Here is a tiny trained network, its code and every weight. The questions are about switching its units off for an input and a class, where a switched-off unit gives its printed mean instead of its output.

import numpy as np


def w(rows, s, z=0):
    codes = np.array(rows[::2]) - 128.0
    scale = np.full(codes.shape[1], s)
    scale[-1] = z or s
    return codes * scale


def f(y):
    return y / 2 * (1 + np.tanh(0.7978845608 * (y + 0.044715 * y**3)))


def log_softmax(a):
    a = a - a.max(-1, keepdims=True)
    return a - np.log(np.exp(a).sum(-1, keepdims=True))


def net(x, mask):
    res = np.array(x, float).reshape(1, 8) / 4 @ E
    y = f(res @ A[0][:, :-1].T + A[0][:, -1])
    res = res + np.where(mask, y, B[0][:, -1]) @ B[0][:, :-1]
    return log_softmax(res[-1] @ U[:, :-1].T + U[:, -1])


A, B = {}, {}
E = w([
[126,148,112,129,139,169,140,125,143,123,84,145],'x0',
[63,133,70,222,179,116,54,144,142,64,91,132],'x1',
[148,150,196,165,146,130,94,137,126,193,120,103],'x2',
[38,166,249,54,138,134,131,181,161,77,96,138],'x3',
[109,135,151,127,119,98,114,108,94,142,174,144],'x4',
[98,2,151,155,239,150,197,121,107,125,94,125],'x5',
[66,172,66,100,152,172,141,175,90,190,187,23],'x6',
[132,130,136,129,133,128,119,128,114,127,140,128],'x7',
],0.0099)
A[0] = w([
[187,128,210,185,114,97,167,93,191,39,122,216,95],'N0',
[228,151,2,199,141,120,149,30,73,170,151,136,174],'N1',
[196,93,185,58,72,190,212,124,141,195,168,139,95],'N2',
[84,6,177,167,206,154,215,64,96,130,129,98,82],'N3',
[20,148,54,101,143,192,150,136,166,189,210,44,65],'N4',
[41,181,214,69,133,116,142,212,155,51,124,166,151],'N5',
[166,201,135,128,22,153,59,70,128,79,143,72,86],'N6',
[58,117,95,187,161,79,37,135,168,114,98,107,252],'N7',
[127,180,90,148,163,152,193,179,76,144,165,49,68],'N8',
[200,71,112,140,92,66,114,96,119,136,65,186,105],'N9',
],0.0075,0.0018)
B[0] = w([
[107,125,140,149,154,87,68,98,153,105,93,152,214],'N0',
[120,141,179,66,94,76,180,208,64,153,131,106,249],'N1',
[77,116,46,83,201,161,64,153,96,156,187,171,220],'N2',
[182,187,114,166,59,184,143,130,197,54,169,68,233],'N3',
[146,112,168,177,164,52,93,48,142,139,94,115,226],'N4',
[125,137,191,95,101,144,143,167,65,121,87,116,237],'N5',
[118,161,139,142,116,185,125,85,157,2,176,80,192],'N6',
[69,102,76,139,148,190,104,184,110,124,162,164,221],'N7',
[143,134,128,127,174,78,118,77,78,110,111,134,190],'N8',
[153,109,142,133,179,82,116,127,111,91,92,125,196],'N9',
],0.01,0.012)
U = w([
[135,129,190,86,88,108,193,192,82,140,92,97,255],'0',
[154,114,149,132,182,75,117,2,129,119,80,130,20],'1',
[187,197,111,139,51,187,154,79,188,86,188,86,100],'2',
[77,97,49,98,169,178,91,161,116,151,188,179,111],'3',
],0.01,0.0021)

Each question gives the input, the list of numbers given to net, and the class t.
The units are the neurons (one row each of A and B). Each row of codes is followed by its name. A weight is (code - 128) times the scale printed after its matrix; where a second scale follows, it is the last column's (A, B and U).
mask holds one flag per neuron, in row order. A switched-off neuron (its flag False) gives its mean, the last column of its row in B, instead of its output. The means were averaged over made-up inputs and are rounded, as every weight is.
A unit's drop is (log p(t) with every unit on - log p(t) with that unit switched off) / (log p(t) with every unit on - log p(t) with every unit switched off).
The circuit of an input: a set's keep is (log p(t) with only the set's units on - log p(t) with every unit switched off) / (log p(t) with every unit on - log p(t) with every unit switched off). Starting from all 10 units, units are removed one at a time, each time the one whose removal leaves the highest keep (on an exact tie, the one counted first), for as long as the keep stays at least 0.8.
circuit, biggest first: the units of the circuit, biggest drop first
top k neurons: the k neurons with the biggest drops, biggest first
drop of u: that unit's drop, to one decimal
input [8,8,-3,8,8,-7,8,8], class 0: circuit, biggest first -> N5
input [0,3,-8,4,3,0,0,7], class 0: top 2 neurons -> N2, N5
input [7,7,-2,2,-5,-5,-6,-6], class 3: top 4 neurons -> N7, N4, N3, N8
input [7,-8,-6,-6,3,7,-7,-4], class 3: top 3 neurons -> N2, N4, N5
input [6,-8,-4,6,1,6,-8,0], class 1: top 4 neurons -> N0, N1, N7, N9
input [8,6,1,5,5,8,3,-2], class 2: top 3 neurons -> N3, N1, N2
input [-2,-6,1,-1,1,-4,-2,6], class 3: top 2 neurons -> N2, N3
input [1,6,6,7,3,8,8,7], class 1: top 4 neurons -> N4, N1, N8, N6
input [-2,-4,2,-8,7,-4,-7,5], class 0: top 2 neurons -> N1, N4
input [6,-8,6,-8,0,6,-6,-8], class 0: top 2 neurons -> N1, N7
input [3,-5,4,-4,0,-3,5,0], class 1: top 2 neurons -> N4, N7
input [8,-8,-6,-6,5,-4,2,-5], class 3: top 3 neurons -> N2, N5, N3
input [-1,2,-7,-6,5,7,4,2], class 2: top 2 neurons -> N3, N5
input [-8,-2,8,3,5,7,0,3], class 2: circuit, biggest first -> N3
input [-7,4,-2,-2,5,-2,5,-6], class 1: top 2 neurons -> N4, N2
input [-5,5,4,-6,0,7,-4,-1], class 2: top 2 neurons -> N3, N5
input [0,-5,-4,1,-3,-2,-3,6], class 3: top 3 neurons -> N2, N4, N3
input [3,4,3,-7,-3,6,0,2], class 0: drop of N6 -> 0.1
input [4,-1,-8,-3,2,8,-3,7], class 2: drop of N3 -> 1.0
input [-5,-3,7,-7,7,-6,7,0], class 0: drop of N3 -> 0.4
input [2,1,0,-5,6,-1,0,0], class 0: drop of N4 -> 0.0
input [6,-4,4,-3,6,-5,-6,7], class 1: circuit, biggest first -> N0
